Below is a small trained network, with its code and all its weights. Each question gives an input and a class and asks what happens when units are switched off, that is, made to give their printed mean instead of their output.

import numpy as np


def w(rows, s, z=0):
    codes = np.array(rows[::2]) - 128.0
    scale = np.full(codes.shape[1], s)
    scale[-1] = z or s
    return codes * scale


def norm(h):
    return h / np.sqrt((h * h).mean(-1, keepdims=True) + 1e-5)


def f(y):
    return np.maximum(y, 0)


def log_softmax(a):
    a = a - a.max(-1, keepdims=True)
    return a - np.log(np.exp(a).sum(-1, keepdims=True))


def net(x, mask):
    res = np.array(x, float).reshape(1, 4) / 4 @ E
    u = 0
    for l in range(2):
        y = f(norm(res) @ A[l][:, :-1].T + A[l][:, -1])
        res = res + np.where(mask[u : u + 13], y, B[l][:, -1]) @ B[l][:, :-1]
        u += 13
    return log_softmax(norm(res)[-1] @ U[:, :-1].T + U[:, -1])


A, B = {}, {}
E = w([
[144,147,144,82,94],'x0',
[178,109,225,122,199],'x1',
[60,254,48,117,166],'x2',
[39,151,82,63,143],'x3',
],0.0056)
A[0] = w([
[20,124,158,137,45,105],'0.n1',
[118,120,195,79,211,163],'0.n2',
[156,170,95,90,174,137],'0.n3',
[200,104,169,147,151,209],'0.n4',
[65,137,146,100,142,78],'0.n5',
[134,44,194,44,51,87],'0.n6',
[161,75,159,128,61,87],'0.n7',
[110,1,149,66,110,130],'0.n8',
[154,176,190,119,204,1],'0.n9',
[143,185,120,134,123,114],'0.n10',
[202,134,152,175,60,219],'0.n11',
[122,38,114,111,89,158],'0.n12',
[145,189,136,148,110,94],'0.n13',
],0.0094,0.0033)
B[0] = w([
[131,67,158,99,80,191],'0.n1',
[182,127,92,21,184,229],'0.n2',
[114,96,142,179,57,188],'0.n3',
[191,111,116,151,67,253],'0.n4',
[139,154,155,152,59,168],'0.n5',
[101,162,132,147,177,231],'0.n6',
[106,204,123,66,83,204],'0.n7',
[157,151,77,93,154,233],'0.n8',
[2,155,188,191,23,186],'0.n9',
[128,112,89,134,150,172],'0.n10',
[148,127,113,174,78,249],'0.n11',
[15,127,215,126,152,209],'0.n12',
[155,181,107,154,194,163],'0.n13',
],0.0063,0.0056)
A[1] = w([
[9,145,148,114,168,134],'1.n1',
[103,127,73,122,85,181],'1.n2',
[114,85,124,76,137,207],'1.n3',
[62,144,124,119,138,167],'1.n4',
[152,131,151,192,178,251],'1.n5',
[203,189,43,123,133,144],'1.n6',
[131,135,189,178,95,132],'1.n7',
[120,140,138,80,77,167],'1.n8',
[177,132,75,153,117,49],'1.n9',
[111,145,135,148,81,5],'1.n10',
[93,146,112,188,71,119],'1.n11',
[99,156,154,103,90,247],'1.n12',
[106,136,143,77,144,139],'1.n13',
],0.014,0.0021)
B[1] = w([
[160,91,165,155,85,252],'1.n1',
[160,116,105,136,155,228],'1.n2',
[215,63,79,146,171,182],'1.n3',
[131,93,212,117,95,217],'1.n4',
[88,122,92,103,76,180],'1.n5',
[179,49,188,95,171,211],'1.n6',
[3,203,154,149,109,210],'1.n7',
[109,118,114,179,177,218],'1.n8',
[148,6,118,35,198,176],'1.n9',
[112,163,60,152,150,182],'1.n10',
[139,253,104,105,158,254],'1.n11',
[69,71,174,159,70,232],'1.n12',
[175,151,72,143,162,187],'1.n13',
],0.0064,0.0076)
U = w([
[31,238,117,163,43,106],'0',
[114,13,246,127,63,216],'1',
[211,92,48,37,250,2],'2',
],0.012,0.00091)

Each question gives the input, the list of numbers given to net, and the class t.
The units are the neurons (one row each of A and B). Each row of codes is followed by its name. A weight is (code - 128) times the scale printed after its matrix; where a second scale follows, it is the last column's (A, B and U).
mask holds one flag per neuron, layer by layer. A switched-off neuron (its flag False) gives its mean, the last column of its row in B, instead of its output. The means were averaged over made-up inputs and are rounded, as every weight is.
A unit's drop is (log p(t) with every unit on - log p(t) with that unit switched off) / (log p(t) with every unit on - log p(t) with every unit switched off).
The circuit of an input: a set's keep is (log p(t) with only the set's units on - log p(t) with every unit switched off) / (log p(t) with every unit on - log p(t) with every unit switched off). Starting from the 12 units with the biggest drops (on a tie, the unit counted first), units are removed one at a time, each time the one whose removal leaves the highest keep (on an exact tie, the one counted first), for as long as the keep stays at least 0.8.
units of the circuit, in order: the units of the circuit, biggest drop first
most important unit: the unit with the biggest drop
top k neurons: the k neurons with the biggest drops, biggest first
top k neurons in layer l: the k neurons of layer l with the biggest drops, biggest first
drop of u: that unit's drop, to one decimal
input [8,-1,-6,-8], class 0: most important unit	0.n2
input [1,-6,-1,2], class 1: top 2 neurons	0.n11, 0.n4
input [7,7,6,1], class 1: units of the circuit, in order	0.n9, 0.n2, 1.n11
input [0,-8,6,-1], class 2: top 3 neurons in layer 0	0.n12, 0.n9, 0.n7
input [8,8,2,-4], class 0: top 2 neurons	0.n9, 1.n7
input [4,-7,4,-1], class 2: top 2 neurons	0.n12, 0.n9
input [6,0,7,-3], class 2: top 2 neurons	0.n12, 1.n6
input [-3,8,-7,3], class 2: top 2 neurons	0.n2, 0.n8
input [-4,0,5,-4], class 2: top 3 neurons	0.n12, 0.n9, 1.n6
input [-6,3,7,7], class 1: top 2 neurons	1.n1, 0.n9
input [0,-6,0,8], class 1: drop of 0.n11	0.4
input [0,8,-1,4], class 2: drop of 0.n2	3.1
input [-1,7,-2,4], class 2: drop of 0.n2	2.4
input [-8,8,3,-4], class 0: drop of 0.n8	0.0
input [0,-3,-6,-4], class 0: most important unit	0.n12
